Below is a small trained network, with its code and all its weights. Each question gives an input and a target symbol and asks what happens when units are switched off, that is, made to give their printed mean instead of their output.

import numpy as np


def w(rows, s, z=0):
    codes = np.array(rows[::2]) - 128.0
    scale = np.full(codes.shape[1], s)
    scale[-1] = z or s
    return codes * scale


def f(y):
    return y / 2 * (1 + np.tanh(0.7978845608 * (y + 0.044715 * y**3)))


def softmax(a):
    e = np.exp(a - a.max(-1, keepdims=True))
    return e / e.sum(-1, keepdims=True)


def log_softmax(a):
    a = a - a.max(-1, keepdims=True)
    return a - np.log(np.exp(a).sum(-1, keepdims=True))


def net(x, mask):
    ids = ['ΔΞΠΩηθτ'.index(c) for c in x.split()]
    T = len(ids)
    res = E[ids] + P[:T]
    r = res
    for j in range(2):
        rows = slice(2 * j, 2 * j + 2)
        q, k, v = (r @ M[0][rows].T for M in (Q, K, V))
        z = softmax(np.where(np.tri(T) > 0, q @ k.T / 2**0.5, -1e9)) @ v
        o = O[0][rows]
        res = res + np.where(mask[j], z, o[:, -1]) @ o[:, :-1]
    y = f(res @ A[0][:, :-1].T + A[0][:, -1])
    res = res + np.where(mask[2:26], y, B[0][:, -1]) @ B[0][:, :-1]
    return log_softmax(res[-1] @ U[:, :-1].T + U[:, -1])


Q, K, V, O, A, B = {}, {}, {}, {}, {}, {}
E = w([
[111,205,153,131,132,151],'Δ',
[157,88,167,164,179,230],'Ξ',
[180,126,200,219,75,112],'Π',
[140,109,87,86,133,96],'Ω',
[253,101,184,154,80,66],'η',
[197,117,139,68,161,164],'θ',
[200,142,105,172,141,150],'τ',
],0.02)
P = w([
[132,107,91,97,37,239],'0',
[133,118,53,171,122,83],'1',
[12,2,165,91,142,155],'2',
[184,158,146,167,17,244],'3',
[163,146,92,178,164,69],'4',
[41,53,211,143,150,128],'5',
[199,178,186,217,25,230],'6',
[209,173,138,200,208,50],'7',
[57,77,229,177,166,121],'8',
],0.0083)
Q[0] = w([
[42,50,113,165,153,121],'h0',
[107,127,120,137,210,28],'h0',
[155,112,124,87,254,68],'h1',
[180,206,177,108,96,222],'h1',
],0.027)
K[0] = w([
[73,65,50,124,38,185],'h0',
[76,198,25,53,99,70],'h0',
[249,52,14,8,183,159],'h1',
[150,255,249,139,217,85],'h1',
],0.019)
V[0] = w([
[104,165,239,160,201,90],'h0',
[136,155,165,62,92,49],'h0',
[156,52,9,142,113,171],'h1',
[142,167,139,120,220,112],'h1',
],0.011)
O[0] = w([
[104,1,47,169,44,115,147],'h0',
[216,141,180,90,24,55,3],'h0',
[213,44,143,140,167,62,131],'h1',
[115,171,140,48,179,143,126],'h1',
],0.0058,0.0041)
A[0] = w([
[186,150,77,114,113,99,98],'n0',
[129,133,117,179,159,31,126],'n1',
[115,139,138,142,90,134,138],'n2',
[141,109,50,93,123,133,131],'n3',
[63,87,97,71,137,61,68],'n4',
[74,119,208,97,129,117,92],'n5',
[150,110,76,98,166,34,172],'n6',
[144,102,86,127,174,138,134],'n7',
[135,137,157,123,140,159,97],'n8',
[115,109,140,75,102,105,114],'n9',
[173,176,109,88,65,110,3],'n10',
[173,189,56,119,175,97,66],'n11',
[143,150,144,179,141,123,128],'n12',
[97,187,137,117,151,118,89],'n13',
[100,145,99,141,78,134,116],'n14',
[154,113,106,112,61,139,96],'n15',
[130,219,69,91,104,153,70],'n16',
[144,157,157,134,117,78,111],'n17',
[91,71,135,72,126,139,42],'n18',
[126,140,89,118,92,175,73],'n19',
[124,171,70,136,158,9,46],'n20',
[109,139,146,122,93,158,65],'n21',
[152,132,65,42,147,110,83],'n22',
[58,71,150,124,164,101,68],'n23',
],0.016,0.0074)
B[0] = w([
[161,191,116,150,87,108,213],'n0',
[92,179,125,48,186,158,210],'n1',
[147,107,153,116,169,134,184],'n2',
[162,84,167,136,143,138,150],'n3',
[202,96,45,23,87,38,133],'n4',
[236,163,78,143,147,152,153],'n5',
[133,135,107,233,109,94,244],'n6',
[89,100,56,118,154,108,253],'n7',
[140,122,119,97,126,77,181],'n8',
[143,153,143,107,180,74,138],'n9',
[120,160,10,161,109,158,172],'n10',
[140,137,175,113,83,22,197],'n11',
[149,99,127,84,111,118,226],'n12',
[205,117,108,156,138,164,159],'n13',
[141,133,130,71,164,127,179],'n14',
[172,157,175,153,105,167,198],'n15',
[11,136,144,136,37,105,189],'n16',
[56,108,134,114,178,126,182],'n17',
[103,171,157,81,105,93,145],'n18',
[105,89,133,124,116,97,163],'n19',
[186,2,190,81,53,245,163],'n20',
[142,125,117,142,138,76,157],'n21',
[91,154,205,115,219,213,185],'n22',
[134,154,195,136,42,123,173],'n23',
],0.02,0.007)
U = w([
[51,102,219,182,129,84,144],'Δ',
[86,47,152,208,198,105,254],'Ξ',
[97,142,203,90,193,123,185],'Π',
[133,40,246,198,144,111,115],'Ω',
[126,138,168,190,157,119,158],'η',
[86,114,224,255,203,61,77],'θ',
[130,100,173,142,154,27,79],'τ',
],0.0043,0.002)

Each question gives the input, a string of symbols that net reads in full, and the target symbol t.
The units are the heads (2 rows each of Q, K, V and O) and the neurons (one row each of A and B). Each row of codes is followed by its name. A weight is (code - 128) times the scale printed after its matrix; where a second scale follows, it is the last column's (O, A, B and U).
mask holds one flag per unit, heads first, then neurons. A switched-off unit (its flag False) gives its mean, the last column of its rows in O or B, instead of its output. The means were averaged over made-up inputs and are rounded, as every weight is.
A unit's drop is (log p(t) with every unit on - log p(t) with that unit switched off) / (log p(t) with every unit on - log p(t) with every unit switched off).
The circuit of an input: a set's keep is (log p(t) with only the set's units on - log p(t) with every unit switched off) / (log p(t) with every unit on - log p(t) with every unit switched off). Starting from the 12 units with the biggest drops (on a tie, the unit counted first), units are removed one at a time, each time the one whose removal leaves the highest keep (on an exact tie, the one counted first), for as long as the keep stays at least 0.8.
circuit, biggest first: the units of the circuit, biggest drop first
most important unit: the unit with the biggest drop
k most important neurons: the k neurons with the biggest drops, biggest first
heads that matter: for each layer, one digit per head in row order, 1 if its drop is at least 0.15 and else 0, layers parted by /
input η Π Π η τ, target τ: circuit, biggest first	n11, n22
input Δ θ Δ τ, target Δ: circuit, biggest first	n16, h1
input θ τ Ξ Δ Π Δ θ, target Δ: 2 most important neurons	n16, n19
input Ω τ Δ Π η Π τ, target Ω: most important unit	h0
input θ θ Δ, target η: circuit, biggest first	n5, n13, h0
input θ Π θ Ξ Δ η Ω Δ, target Δ: circuit, biggest first	h1, n16
input Π τ Δ τ Π, target Π: 3 most important neurons	n1, n6, n14
input Ξ θ Ω Π θ θ η θ Δ, target η: circuit, biggest first	n5, h1
input τ τ Ω Ξ τ Ω Ω, target Ξ: circuit, biggest first	h0, n7, n0, h1
input Ω η Ω τ, target η: circuit, biggest first	h0, n10, n0
input Δ Ω Ω τ, target Δ: circuit, biggest first	n16, h0, h1
input η Δ θ, target Π: circuit, biggest first	n18, n6
input θ Δ θ θ, target Δ: circuit, biggest first	n16, h1, h0
input θ Π Π Ξ τ τ, target Ξ: most important unit	n7
input θ θ Ω Ω, target θ: heads that matter	01
input Δ Ω θ Ω Ω η, target θ: 2 most important neurons	n6, n17
input Ξ Ω θ Ω, target Ξ: heads that matter	11
input τ θ Π θ, target Ω: 2 most important neurons	n15, n3
input τ τ τ Δ η Ω, target τ: 3 most important neurons	n4, n6, n9
input τ Δ Ξ θ Δ Δ θ, target Ξ: 2 most important neurons	n11, n23
